Here is a tiny trained network, its code and every weight. The questions are about switching its units off for an input and a class, where a switched-off unit gives its printed mean instead of its output.

import numpy as np


def w(rows, s, z=0):
    codes = np.array(rows[::2]) - 128.0
    scale = np.full(codes.shape[1], s)
    scale[-1] = z or s
    return codes * scale


def f(y):
    return y / 2 * (1 + np.tanh(0.7978845608 * (y + 0.044715 * y**3)))


def log_softmax(a):
    a = a - a.max(-1, keepdims=True)
    return a - np.log(np.exp(a).sum(-1, keepdims=True))


def net(x, mask):
    res = np.array(x, float).reshape(1, 8) / 4 @ E
    y = f(res @ A[0][:, :-1].T + A[0][:, -1])
    res = res + np.where(mask, y, B[0][:, -1]) @ B[0][:, :-1]
    return log_softmax(res[-1] @ U[:, :-1].T + U[:, -1])


A, B = {}, {}
E = w([
[172,239,156,88,68,114,95],'x0',
[114,69,145,78,44,126,171],'x1',
[235,131,64,92,114,199,91],'x2',
[149,136,83,144,3,211,129],'x3',
[92,87,75,146,103,26,80],'x4',
[110,90,151,46,129,144,45],'x5',
[58,129,26,170,82,91,172],'x6',
[154,32,171,231,85,131,87],'x7',
],0.0053)
A[0] = w([
[74,130,89,178,9,172,153,3],'neuron 1',
[127,182,14,70,138,121,143,112],'neuron 2',
[100,198,132,245,184,138,104,65],'neuron 3',
[69,105,206,102,94,46,101,152],'neuron 4',
[157,172,155,65,81,222,52,166],'neuron 5',
[70,125,100,81,138,80,85,181],'neuron 6',
[139,134,163,136,131,103,157,130],'neuron 7',
[172,53,102,171,86,140,36,131],'neuron 8',
[128,125,138,116,112,103,175,65],'neuron 9',
[139,118,116,148,112,139,121,170],'neuron 10',
[120,125,131,137,139,135,121,118],'neuron 11',
[243,147,166,182,95,191,176,175],'neuron 12',
[114,15,177,128,205,165,126,64],'neuron 13',
[165,58,94,150,114,148,59,112],'neuron 14',
[128,139,166,99,111,184,122,116],'neuron 15',
[163,152,164,113,96,188,94,151],'neuron 16',
[141,150,124,90,112,157,107,170],'neuron 17',
],0.014,0.0018)
B[0] = w([
[84,71,100,197,21,140,186,222],'neuron 1',
[178,119,162,32,105,137,85,208],'neuron 2',
[112,190,132,200,250,104,103,204],'neuron 3',
[164,245,143,108,127,119,126,246],'neuron 4',
[190,92,150,51,177,130,81,254],'neuron 5',
[175,160,155,92,94,147,132,215],'neuron 6',
[145,157,93,120,136,96,113,147],'neuron 7',
[119,215,126,163,70,109,153,245],'neuron 8',
[134,134,152,143,80,156,90,135],'neuron 9',
[105,140,152,140,111,149,128,146],'neuron 10',
[125,128,126,127,151,144,144,131],'neuron 11',
[169,187,149,46,37,124,121,230],'neuron 12',
[130,23,106,86,185,144,97,251],'neuron 13',
[124,197,140,176,94,119,150,212],'neuron 14',
[146,104,130,94,146,116,123,173],'neuron 15',
[158,140,127,51,133,136,129,197],'neuron 16',
[143,107,143,102,164,111,116,168],'neuron 17',
],0.02,0.0075)
U = w([
[55,61,78,191,60,164,220,4],'0',
[50,53,85,198,254,119,108,32],'1',
[133,219,147,160,125,101,157,208],'2',
[190,82,155,17,173,141,84,197],'3',
],0.0048,0.0018)

Each question gives the input, the list of numbers given to net, and the class t.
The units are the neurons (one row each of A and B). Each row of codes is followed by its name. A weight is (code - 128) times the scale printed after its matrix; where a second scale follows, it is the last column's (A, B and U).
mask holds one flag per neuron, in row order. A switched-off neuron (its flag False) gives its mean, the last column of its row in B, instead of its output. The means were averaged over made-up inputs and are rounded, as every weight is.
A unit's drop is (log p(t) with every unit on - log p(t) with that unit switched off) / (log p(t) with every unit on - log p(t) with every unit switched off).
The circuit of an input: a set's keep is (log p(t) with only the set's units on - log p(t) with every unit switched off) / (log p(t) with every unit on - log p(t) with every unit switched off). Starting from the 12 units with the biggest drops (on a tie, the unit counted first), units are removed one at a time, each time the one whose removal leaves the highest keep (on an exact tie, the one counted first), for as long as the keep stays at least 0.8.
circuit, biggest first: the units of the circuit, biggest drop first
k most important neurons: the k neurons with the biggest drops, biggest first
drop of u: that unit's drop, to one decimal
input [0,0,-7,-5,3,2,-3,8], class 2: circuit, biggest first -> [neuron 4]
input [-8,-2,-1,5,5,1,-6,-5], class 1: circuit, biggest first -> [neuron 12; neuron 5; neuron 4]
input [-6,-1,-5,2,3,-7,-3,-7], class 1: 2 most important neurons -> [neuron 12; neuron 4]
input [-1,-8,-4,-8,-7,-8,3,-6], class 1: circuit, biggest first -> [neuron 3; neuron 12]
input [-7,-2,-3,-1,2,2,-3,7], class 1: 2 most important neurons -> [neuron 13; neuron 12]
input [6,1,3,4,8,-8,4,-6], class 0: 2 most important neurons -> [neuron 1; neuron 5]
input [-4,-7,-2,-2,2,7,-2,1], class 1: 2 most important neurons -> [neuron 13; neuron 12]
input [8,-4,3,2,6,-2,-2,5], class 2: 2 most important neurons -> [neuron 8; neuron 13]
input [-7,-6,3,8,7,-1,-3,0], class 2: 2 most important neurons -> [neuron 8; neuron 14]
input [-8,-4,1,1,-7,2,1,8], class 2: 3 most important neurons -> [neuron 8; neuron 14; neuron 12]
input [-7,-1,7,-6,2,-6,0,4], class 1: 2 most important neurons -> [neuron 13; neuron 4]
input [-3,8,-8,1,6,1,-7,-5], class 2: 3 most important neurons -> [neuron 4; neuron 5; neuron 2]
input [0,-4,1,-6,6,-4,0,8], class 2: 2 most important neurons -> [neuron 8; neuron 14]
input [2,-2,5,7,-1,-7,8,5], class 0: most important neuron -> [neuron 1]
input [3,0,-6,1,5,-1,-5,0], class 2: drop of neuron 5 -> 0.2
input [-6,-2,-3,2,-7,3,1,-1], class 1: drop of neuron 6 -> 0.1
input [-3,-1,2,8,-4,-5,7,-3], class 0: drop of neuron 1 -> 1.3
input [-5,4,5,-5,8,-7,7,5], class 0: drop of neuron 1 -> 0.2
